[[-10 -10  -5  31 -37  36 -30 -43  63 -10  20 -55   0]
 [ 22  -2 -42   5 -39 -38   9 -77  29  32   9 -21  15]
 [-21 -40  39  49  14 -58  15 -10 -40  -2  14  18   3]
 [  2  -1  37  75  26  25 -16  72  16  21  -2  -1 -32]
 [ 15  41  11  98 -57 -16   3  35 -55  67  16 -12 -38]] --> 16

[[ 56 -25  69  48 -35 -11  19 -19   4  -8]
 [-47  13 -24 -48   5 -48 -49  11  10 -63]
 [-51  21  31  32 -25 -12  69 -25  23  -2]
 [ 17   2 -76  51   1 -31  31  -2  27 -26]
 [ 89  56 -25  81 -52  14  60 -10  -6   9]
 [-22 -38  18 -14  13 -19  35 -26   0 -11]] --> -26

[[ 22 -32  34   1  23   9  62 -10  -7]
 [-38  -3 -11   0  12  -2  -1  37  -9]
 [ 33 -29  38  -6  29  15  72 -17 -10]
 [-34 -11  -5   3  10  -3   3  37  -7]
 [-43  12 -22  -4  13  -1  -9  35 -13]
 [-42  46 -55   9 -24 -16 -74   1   4]
 [ 82 -15  63 -22  19  22  83 -28 -13]
 [-47  30 -63  16 -33 -18 -99 -10  23]
 [ 67 -19  55 -19  26  23  84 -27 -14]] --> 84

[[-14  -3 -27 -42   0 -40]
 [-15   3  -9 -55  46   6]
 [-23   9  45  28 -54 -46]
 [-14  -2 113  -9  18  18]
 [ 32  15  23  22  28 -35]] --> 22

[[ -13    2   12   -7    4   21   16   37  -21]
 [  16   43    7  -49   64   69    4   68  -19]
 [ -33   48   -9    7   -1   45   42   30  -19]
 [  69  -54   35 -107   57  -22  -57    1   88]
 [   2  -33   -4  -19  -21  -33  -23  -46   50]
 [  15  -72   22   12   24  -55  -37    3   11]
 [  41   12   13    4   36  -22   17   20   17]
 [  11   45  -13  -22    6   34   14   -4    4]
 [  30    4   20  -32   44    2    3   34   25]
 [  14   27   -9   11   -1  -10   30  -13   17]] --> 30

[[ -1   0   0   0  -1   0   0   0   0   0   0   0   0   0]
 [-60  91  69  37 -69  54  36 -21  54  42 -47 -20  39 -59]
 [-58  -9 -20  16  16  41 -35  11  -4   2 -23  33 -17  30]
 [-11  12 -28   2  33 -24 -47   1  32  41 -27 -18  45 -18]
 [ 46  13  25  16   9 -24  29  24  28  22  26 -12  18 -14]
 [ 23 -31   1 -72 -38 -41   2 -62 -53 -50 -18 -21  -7 -16]] --> -21

[[  71  -21  -35  -84   41   35  -39   48  -65   16   27]
 [ -49  -87   43  -22   -1   -8  -26   35  -74   57  -53]
 [ -34  105  -73   46  -37   33  -42   -6   20    4   39]
 [  -1  -27   -2   62   -7   19   87   -9  -96  -61    9]
 [  39  -50  -19  -62   41   42  -17   43 -109    9   13]
 [ -39 -102   20    1    7    2   22   32 -105   34   -6]
 [  57  -24  -46  -43   39   51    6   35  -99  -16   48]
 [  48   63   24   46  -48  -41   46  -22   66  -63  -44]
 [  37   16  -65  -60   15   13  -65   49   10   61   70]
 [ -81  -31  -22   40  -39  -41  -17   30   35   91   46]
 [  45   -3  -15   62  -11   -1  104   -9  -43  -77   32]] --> -43

[[-36 -66 -42  -9  55  78  -3 -72 -33 -31  55 -61]
 [-19  90   4  51 -25 -68 -24  90   2  -8 -29  49]
 [ 52 -31  56 -19  26 -63 -29   2  30   1  16  86]
 [-44 -98 -21  10  96  15 -49 -68 -22 -78  92  27]
 [ 16  -7  10 -37 -30  67  33 -20  14  48 -67 -65]
 [-32  66 -12  12 -30 -26  -5  45 -20  -9 -21  -9]
 [  6   7   8  -2 -15  51  47 -15  21  52 -39 -57]] --> 52
---
[[ 96   0  95  52]
 [-38  -1 -37  35]
 [-72   0 -69  24]] >> -69

[[-58 -33  -8   9 -52]
 [-45 -70 111 -80 -48]
 [ 81  70 -27 -31  84]] >> -27

[[  22    0   -9  -51  -35]
 [ -53  -75  -55 -104   -8]
 [  35   38   30   -7  -19]] >> 30

[[ 45  49 -11 -82  90]
 [ 38 -73 -89  90  99]
 [ 51 -82 -52 -59  68]] >> -52

[[ 34  18 -48 -80  20]
 [-51 -52  -1 -25 -43]
 [-90  68 -17 -60   9]] >> -17

[[ 58 -59 -65 -40]
 [-54  44  61 -64]
 [ 65  80  90  -2]] >> 90

[[ 10 -11 -47 -11]
 [-14  34 -13 -43]
 [ 47 -91  76 -12]] >> 76
---
-12   28  -16    3
 35  -23    1   41
-84   86   -8   17
yields -23

 -85    18   -74    46   -12   -57   -78
  24   106    73  -106   -49   110   -59
 -38    46   -14   -97   -76    33   -21
yields 106

 31  -26  -84   27   35
-64   23   40   40  -18
 43  -35  -19  -36   -8
yields 23

 -21    33    16   -20    -9    27   -18
-108     9   -28    67   -45     2   -85
   4   -35    -5    25    -9   -16     9
yields 9

-36    5   33  -43  -35  -15
 46   48   20  -39   12   31
 50   13  -26   19   89    0
yields 48

  8   18   31   11
106  -80  -84   26
 45  -25   42  -76
yields -80
